Here is a tiny trained network, its code and every weight. The questions are about switching its units off for an input and a class, where a switched-off unit gives its printed mean instead of its output.

import numpy as np


def w(rows, s, z=0):
    codes = np.array(rows[::2]) - 128.0
    scale = np.full(codes.shape[1], s)
    scale[-1] = z or s
    return codes * scale


def f(y):
    return y / 2 * (1 + np.tanh(0.7978845608 * (y + 0.044715 * y**3)))


def log_softmax(a):
    a = a - a.max(-1, keepdims=True)
    return a - np.log(np.exp(a).sum(-1, keepdims=True))


def net(x, mask):
    res = np.array(x, float).reshape(1, 4) / 4 @ E
    y = f(res @ A[0][:, :-1].T + A[0][:, -1])
    res = res + np.where(mask, y, B[0][:, -1]) @ B[0][:, :-1]
    return log_softmax(res[-1] @ U[:, :-1].T + U[:, -1])


A, B = {}, {}
E = w([
[155,164,153],'x0',
[250,97,107],'x1',
[129,130,129],'x2',
[143,205,44],'x3',
],0.015)
A[0] = w([
[100,164,152,68],'n0',
[58,169,170,46],'n1',
[191,103,103,70],'n2',
[131,100,171,124],'n3',
[205,78,133,69],'n4',
[124,100,120,55],'n5',
[62,144,126,69],'n6',
[129,96,182,160],'n7',
[168,110,128,90],'n8',
[132,151,94,142],'n9',
[123,120,110,42],'n10',
[114,185,79,168],'n11',
[174,104,108,63],'n12',
[124,210,3,147],'n13',
[118,79,178,139],'n14',
[127,83,202,154],'n15',
[157,136,150,6],'n16',
],0.018,0.0022)
B[0] = w([
[87,155,78,158],'n0',
[44,200,11,199],'n1',
[78,185,36,173],'n2',
[151,74,162,165],'n3',
[42,177,50,186],'n4',
[109,137,162,132],'n5',
[114,146,67,184],'n6',
[182,84,180,176],'n7',
[90,194,111,153],'n8',
[145,86,138,159],'n9',
[111,110,138,127],'n10',
[158,95,143,194],'n11',
[61,153,87,159],'n12',
[211,59,254,254],'n13',
[177,116,180,184],'n14',
[212,61,207,196],'n15',
[113,108,112,136],'n16',
],0.0092,0.02)
U = w([
[197,92,147,252],'0',
[51,175,7,4],'1',
],0.02,0.0012)

Each question gives the input, the list of numbers given to net, and the class t.
The units are the neurons (one row each of A and B). Each row of codes is followed by its name. A weight is (code - 128) times the scale printed after its matrix; where a second scale follows, it is the last column's (A, B and U).
mask holds one flag per neuron, in row order. A switched-off neuron (its flag False) gives its mean, the last column of its row in B, instead of its output. The means were averaged over made-up inputs and are rounded, as every weight is.
A unit's drop is (log p(t) with every unit on - log p(t) with that unit switched off) / (log p(t) with every unit on - log p(t) with every unit switched off).
most important unit: the unit with the biggest drop
top k neurons: the k neurons with the biggest drops, biggest first
drop when u is switched off: that unit's drop, to one decimal
input [3,5,-6,4], class 1: top 4 neurons => [n2; n4; n15; n12]
input [8,-6,8,-3], class 1: most important unit => n1
input [8,-8,5,8], class 0: top 2 neurons => [n13; n11]
input [4,7,4,5], class 1: top 2 neurons => [n2; n4]
input [1,-8,-4,-6], class 1: top 2 neurons => [n1; n13]
input [5,-8,-1,8], class 0: top 3 neurons => [n13; n11; n4]
input [5,-4,-3,7], class 0: drop when n6 is switched off => 0.0
input [2,-6,6,8], class 0: drop when n13 is switched off => 2.9
input [3,4,-5,3], class 1: drop when n4 is switched off => 0.1
input [-1,-3,-1,5], class 0: drop when n13 is switched off => 0.3
